Here is a tiny trained network, its code and every weight. The questions are about switching its units off for an input and a class, where a switched-off unit gives its printed mean instead of its output.

import numpy as np


def w(rows, s, z=0):
    codes = np.array(rows[::2]) - 128.0
    scale = np.full(codes.shape[1], s)
    scale[-1] = z or s
    return codes * scale


def norm(h):
    return h / np.sqrt((h * h).mean(-1, keepdims=True) + 1e-5)


def f(y):
    return np.maximum(y, 0)


def log_softmax(a):
    a = a - a.max(-1, keepdims=True)
    return a - np.log(np.exp(a).sum(-1, keepdims=True))


def net(x, mask):
    res = np.array(x, float).reshape(1, 5) / 4 @ E
    u = 0
    for l in range(3):
        y = f(norm(res) @ A[l][:, :-1].T + A[l][:, -1])
        res = res + np.where(mask[u : u + 9], y, B[l][:, -1]) @ B[l][:, :-1]
        u += 9
    return log_softmax(norm(res)[-1] @ U[:, :-1].T + U[:, -1])


A, B = {}, {}
E = w([
[63,173,231],'x0',
[249,151,166],'x1',
[135,82,133],'x2',
[32,211,143],'x3',
[174,222,129],'x4',
],0.0017)
A[0] = w([
[131,92,119,38],'L0N0',
[162,112,63,167],'L0N1',
[136,176,254,98],'L0N2',
[123,155,200,65],'L0N3',
[92,117,112,95],'L0N4',
[79,78,179,5],'L0N5',
[79,96,132,62],'L0N6',
[44,166,189,46],'L0N7',
[242,26,57,141],'L0N8',
],0.0041,0.0014)
B[0] = w([
[126,125,146,135],'L0N0',
[58,140,164,183],'L0N1',
[155,178,226,224],'L0N2',
[174,149,220,171],'L0N3',
[188,91,70,150],'L0N4',
[89,154,20,157],'L0N5',
[67,99,101,156],'L0N6',
[159,24,183,209],'L0N7',
[20,25,252,253],'L0N8',
],0.0032,0.0025)
A[1] = w([
[158,145,177,212],'L1N0',
[48,42,125,94],'L1N1',
[208,97,121,21],'L1N2',
[120,237,117,199],'L1N3',
[124,162,115,172],'L1N4',
[178,73,126,95],'L1N5',
[117,195,108,178],'L1N6',
[253,78,98,103],'L1N7',
[118,117,147,1],'L1N8',
],0.0042,0.00078)
B[1] = w([
[125,118,181,202],'L1N0',
[118,207,91,254],'L1N1',
[30,40,91,140],'L1N2',
[254,119,168,187],'L1N3',
[170,131,172,144],'L1N4',
[66,72,209,155],'L1N5',
[199,118,168,159],'L1N6',
[27,54,162,149],'L1N7',
[95,153,151,135],'L1N8',
],0.0037,0.0027)
A[2] = w([
[163,104,125,111],'L2N0',
[143,125,115,54],'L2N1',
[146,33,81,88],'L2N2',
[141,130,102,8],'L2N3',
[57,102,115,49],'L2N4',
[79,125,89,86],'L2N5',
[35,126,76,107],'L2N6',
[143,129,106,61],'L2N7',
[200,252,87,221],'L2N8',
],0.0037,0.0014)
B[2] = w([
[110,113,120,140],'L2N0',
[110,89,130,128],'L2N1',
[136,157,173,173],'L2N2',
[134,154,131,128],'L2N3',
[125,158,111,214],'L2N4',
[145,135,101,183],'L2N5',
[142,193,79,253],'L2N6',
[120,156,139,128],'L2N7',
[254,156,122,241],'L2N8',
],0.004,0.0014)
U = w([
[40,147,2,141],'0',
[241,197,169,127],'1',
[191,139,59,2],'2',
[109,40,208,199],'3',
],0.0085,0.005)

Each question gives the input, the list of numbers given to net, and the class t.
The units are the neurons (one row each of A and B). Each row of codes is followed by its name. A weight is (code - 128) times the scale printed after its matrix; where a second scale follows, it is the last column's (A, B and U).
mask holds one flag per neuron, layer by layer. A switched-off neuron (its flag False) gives its mean, the last column of its row in B, instead of its output. The means were averaged over made-up inputs and are rounded, as every weight is.
A unit's drop is (log p(t) with every unit on - log p(t) with that unit switched off) / (log p(t) with every unit on - log p(t) with every unit switched off).
The circuit of an input: a set's keep is (log p(t) with only the set's units on - log p(t) with every unit switched off) / (log p(t) with every unit on - log p(t) with every unit switched off). Starting from the 12 units with the biggest drops (on a tie, the unit counted first), units are removed one at a time, each time the one whose removal leaves the highest keep (on an exact tie, the one counted first), for as long as the keep stays at least 0.8.
circuit, biggest first: the units of the circuit, biggest drop first
unit that matters most: the unit with the biggest drop
k most important neurons: the k neurons with the biggest drops, biggest first
top k neurons in layer l: the k neurons of layer l with the biggest drops, biggest first
drop of u: that unit's drop, to one decimal
input [-8,8,-7,-2,8], class 3: unit that matters most	L1N7
input [7,-2,6,-6,-5], class 0: top 2 neurons in layer 1	L1N1; L1N3
input [-3,-7,6,-4,2], class 0: circuit, biggest first	L1N1; L0N7
input [-2,-7,5,4,5], class 2: top 2 neurons in layer 0	L0N8; L0N1
input [-5,-8,-8,-8,2], class 0: 3 most important neurons	L1N1; L0N7; L2N6
input [-1,-4,-3,-7,5], class 3: 2 most important neurons	L0N8; L0N5
input [8,-5,6,-7,0], class 0: top 3 neurons in layer 0	L0N5; L0N8; L0N6
input [0,-8,5,-4,7], class 2: 2 most important neurons	L0N8; L1N1
input [-8,2,2,2,7], class 0: 2 most important neurons	L0N8; L0N2
input [-5,-5,-1,8,3], class 1: top 2 neurons in layer 1	L1N3; L1N6
input [-3,-8,3,1,6], class 2: top 2 neurons in layer 0	L0N8; L0N2
input [-1,-3,1,-2,0], class 0: drop of L1N1	0.2
input [-8,-1,0,-6,2], class 3: drop of L0N8	0.2
input [2,4,3,-7,7], class 3: drop of L1N7	0.1
input [-6,-4,4,-6,8], class 3: drop of L0N8	0.2
input [7,-4,8,4,-8], class 0: top neuron in layer 2	L2N6
